Read these off the row that follows.
1) The minimum?
2) The centre entry?
-40   30  -53  -30  -31  -38   30   34   86   39   91   57   41  -16   -3
1) -53
2) 34

grid =
0.195	-1.817	-0.715	1.894	-0.451	-2.517	-1.602	1.169	-1.832	0.979	-1.325	0.116
1.656	-0.074	0.007	0.324	-0.979	0.790	-0.063	-1.345	0.993	0.785	0.426	-0.903
The entry directly below 0.195: 1.656
The entry in the top-left corner: 0.195
The bottom-right entry is -0.903
Which number is the bottom entry of the column that holds the largest entry? 0.324
Which number is the entry directly above 0.426? -1.325
Which number is the largest entry in the first row? 1.894
Which number is the entry directly below -0.715? 0.007
The third largest entry -> 1.169
The entry just left of the largest entry is -0.715
Which number is the entry just right of -2.517? -1.602
Which number is the 2nd entry, reading row by row? -1.817
Which number is the entry in the top-right corner? 0.116
The second entry on the main diagonal: -0.074
The entry directly above 0.790 is -2.517
Which number is the entry directly below -1.602? -0.063
The entry just right of -0.063 -> -1.345

[[ 17  31  28  53 -51]
 [  9   8 -24  -2   2]
 [ 19  12 -10 -12  18]
 [  5  21 -47  35   3]
 [ 13  14  23   8 -13]
 [ 18  -9 -18   7  30]
 [ 73 -24 -46   2  32]
 [ 24   8  -2  -3 -13]
 [ 17   9 -47  16   1]
 [ 37   7   6   1 -16]
 [ 15 -15  13 -22 -22]]
Counting starts at 0.
The entry just right of the centre entry: 7
What is the entry in the bottom-left corner?
A: 15
What is the entry in the bottom-right corner?
A: -22
The entry at row 0, column 0: 17
What is the entry at row 0, column 2?
A: 28
What is the entry directly below the centre entry?
A: -46
What is the entry directly above the largest entry?
A: 18
What is the entry directly above 15?
A: 37
The entry just right of the largest entry is -24
What is the entry in row 1 and column 2?
A: -24
What is the entry just right of 53?
A: -51
The entry directly below 24 is 17
The entry in row 1 and column 0 is 9
The entry just right of -46 is 2
What is the entry in row 0 and column 1?
A: 31
The entry directly below the largest entry: 24
What is the entry just left of the smallest entry?
A: 53
What is the entry directly above 12?
A: 8
The entry in row 2 and column 0 is 19
What is the entry directly above 3?
A: 18

Read these off the row that follows.
1) Which number is the 3rd entry from the left?
2) Which number is the largest entry?
3) Which number is the entry just left of -4?
4) Which number is the first entry from the right?
5) Which number is the entry just right of 75?
[ 75 -45 -14  22 -46  -5  -4   3 -23  29   3  14]
1) -14
2) 75
3) -5
4) 14
5) -45

arr = ((43, 32, 50, -17, 38, -28, -6, 9, -15, -20, -10, -31, -36), (7, -70, -39, -30, 2, 47, 16, 33, 30, 33, 20, -29, -56), (-26, 19, 3, -15, -1, 3, -16, -71, 58, 41, 47, -41, -37), (-42, -25, 10, 20, -53, 42, 1, 23, 14, 2, 51, -19, 49), (34, 6, -7, -10, -61, -18, -4, -43, -13, -8, 4, 57, -23), (-10, -52, -43, 31, -47, -3, -3, 0, 18, 58, 0, -62, 0), (-45, 11, 23, 29, 11, -52, 30, 3, 5, -11, -64, 14, 28), (71, -18, 62, 7, 17, 40, 2, -22, 4, -8, 48, -16, 39), (-6, 29, -29, -42, -4, 9, -58, 18, 30, 5, -32, -21, -5), (31, -19, 3, -31, -20, -54, -29, 21, -24, -2, 40, -53, -52), (-13, 3, -47, -69, 1, -27, -36, 41, -48, 1, -56, -1, 18), (26, -4, 32, -35, -27, -16, 1, 7, 51, 4, -2, -19, 4), (4, 33, -24, 22, 33, -15, -93, -65, -38, -56, -24, -49, -21))
The entry just right of the smallest entry: -65
The entry just left of the centre entry is -52
Read off the entry just right of -49.
Answer: -21
The entry just left of -54 is -20
Read off the entry just right of 57.
Answer: -23
The entry just right of the centre entry -> 3

733,255,682,327,325,282
466,472,574,713,484,629
491,500,654,590,509,588
306,602,289,246,833,63
504,449,613,660,329,512
500,502,683,707,496,598
510,561,618,764,511,557
479,570,590,600,584,635
659,215,772,177,269,333
446,469,495,470,508,520
482,496,478,623,424,482
839,749,274,234,729,39
402,802,437,173,461,260
858,817,254,351,816,106
609,427,533,601,559,694
Counting starts at 0.
The entry just left of 509: 590
The entry directly above 584 is 511
The top entry of the column that holds the largest entry -> 733
The bottom-right entry is 694
Report the entry at row 0, column 2.
A: 682
Report the entry at row 2, column 0.
A: 491
The top-right entry: 282
The entry directly below the largest entry is 609
The entry directly above the largest entry -> 402
The entry directly below 660: 707
Report the entry directly below 508.
A: 424
The entry directly above 600: 764
Report the entry at row 0, column 1.
A: 255
Report the entry just right of 427.
A: 533
Report the entry in row 2 and column 1.
A: 500
The entry just left of 598: 496
Report the maximum.
A: 858
Report the entry just right of 602.
A: 289
Report the entry in row 1 and column 0.
A: 466
Report the entry just right of 479.
A: 570
Report the entry just left of 173.
A: 437
The entry just left of 329 is 660
The entry just right of the largest entry is 817
Report the entry directly above 502.
A: 449
The entry just left of 484: 713
The entry just right of 234 -> 729
